Here is a tiny trained network, its code and every weight. The questions are about switching its units off for an input and a class, where a switched-off unit gives its printed mean instead of its output.

import numpy as np


def w(rows, s, z=0):
    codes = np.array(rows[::2]) - 128.0
    scale = np.full(codes.shape[1], s)
    scale[-1] = z or s
    return codes * scale


def f(y):
    return y / 2 * (1 + np.tanh(0.7978845608 * (y + 0.044715 * y**3)))


def log_softmax(a):
    a = a - a.max(-1, keepdims=True)
    return a - np.log(np.exp(a).sum(-1, keepdims=True))


def net(x, mask):
    res = np.array(x, float).reshape(1, 4) / 4 @ E
    y = f(res @ A[0][:, :-1].T + A[0][:, -1])
    res = res + np.where(mask, y, B[0][:, -1]) @ B[0][:, :-1]
    return log_softmax(res[-1] @ U[:, :-1].T + U[:, -1])


A, B = {}, {}
E = w([
[131,35,129,63],'x0',
[36,120,219,99],'x1',
[28,110,2,162],'x2',
[147,24,197,101],'x3',
],0.0076)
A[0] = w([
[92,101,248,62,191],'n0',
[68,204,76,229,192],'n1',
[16,239,115,183,253],'n2',
[135,142,174,110,146],'n3',
[92,4,100,87,205],'n4',
[94,194,71,140,165],'n5',
[233,168,97,150,168],'n6',
[100,95,229,102,205],'n7',
[137,41,27,126,213],'n8',
[254,161,163,101,220],'n9',
],0.0094,0.0042)
B[0] = w([
[115,41,231,1,212],'n0',
[133,218,74,111,239],'n1',
[126,191,85,73,255],'n2',
[131,101,175,98,149],'n3',
[14,11,118,117,201],'n4',
[125,190,76,138,195],'n5',
[162,129,151,224,191],'n6',
[124,87,212,18,198],'n7',
[57,99,62,231,210],'n8',
[201,99,178,153,216],'n9',
],0.0081,0.0094)
U = w([
[195,123,149,246,249],'0',
[73,71,207,40,115],'1',
[3,66,71,191,90],'2',
[86,254,64,156,100],'3',
],0.0083,0.0017)

Each question gives the input, the list of numbers given to net, and the class t.
The units are the neurons (one row each of A and B). Each row of codes is followed by its name. A weight is (code - 128) times the scale printed after its matrix; where a second scale follows, it is the last column's (A, B and U).
mask holds one flag per neuron, in row order. A switched-off neuron (its flag False) gives its mean, the last column of its row in B, instead of its output. The means were averaged over made-up inputs and are rounded, as every weight is.
A unit's drop is (log p(t) with every unit on - log p(t) with that unit switched off) / (log p(t) with every unit on - log p(t) with every unit switched off).
The circuit of an input: a set's keep is (log p(t) with only the set's units on - log p(t) with every unit switched off) / (log p(t) with every unit on - log p(t) with every unit switched off). Starting from all 10 units, units are removed one at a time, each time the one whose removal leaves the highest keep (on an exact tie, the one counted first), for as long as the keep stays at least 0.8.
units of the circuit, in order: the units of the circuit, biggest drop first
k most important neurons: the k neurons with the biggest drops, biggest first
drop of u: that unit's drop, to one decimal
input [-4,-7,-3,-4], class 0: units of the circuit, in order	(n6)
input [2,-7,-2,5], class 0: units of the circuit, in order	(n9 n0)
input [3,8,3,-6], class 3: units of the circuit, in order	(n2 n1)
input [-2,0,-4,-1], class 0: units of the circuit, in order	(n4 n9)
input [6,0,7,-8], class 3: 2 most important neurons	(n1 n2)
input [-6,7,8,4], class 3: units of the circuit, in order	(n2 n1)
input [-7,0,1,4], class 3: 3 most important neurons	(n0 n4 n9)
input [4,-7,-1,4], class 2: 2 most important neurons	(n4 n8)
input [-7,-8,-6,-6], class 0: drop of n9	1.2
input [7,-6,0,0], class 2: drop of n4	0.2
input [6,-6,0,6], class 2: drop of n8	0.4
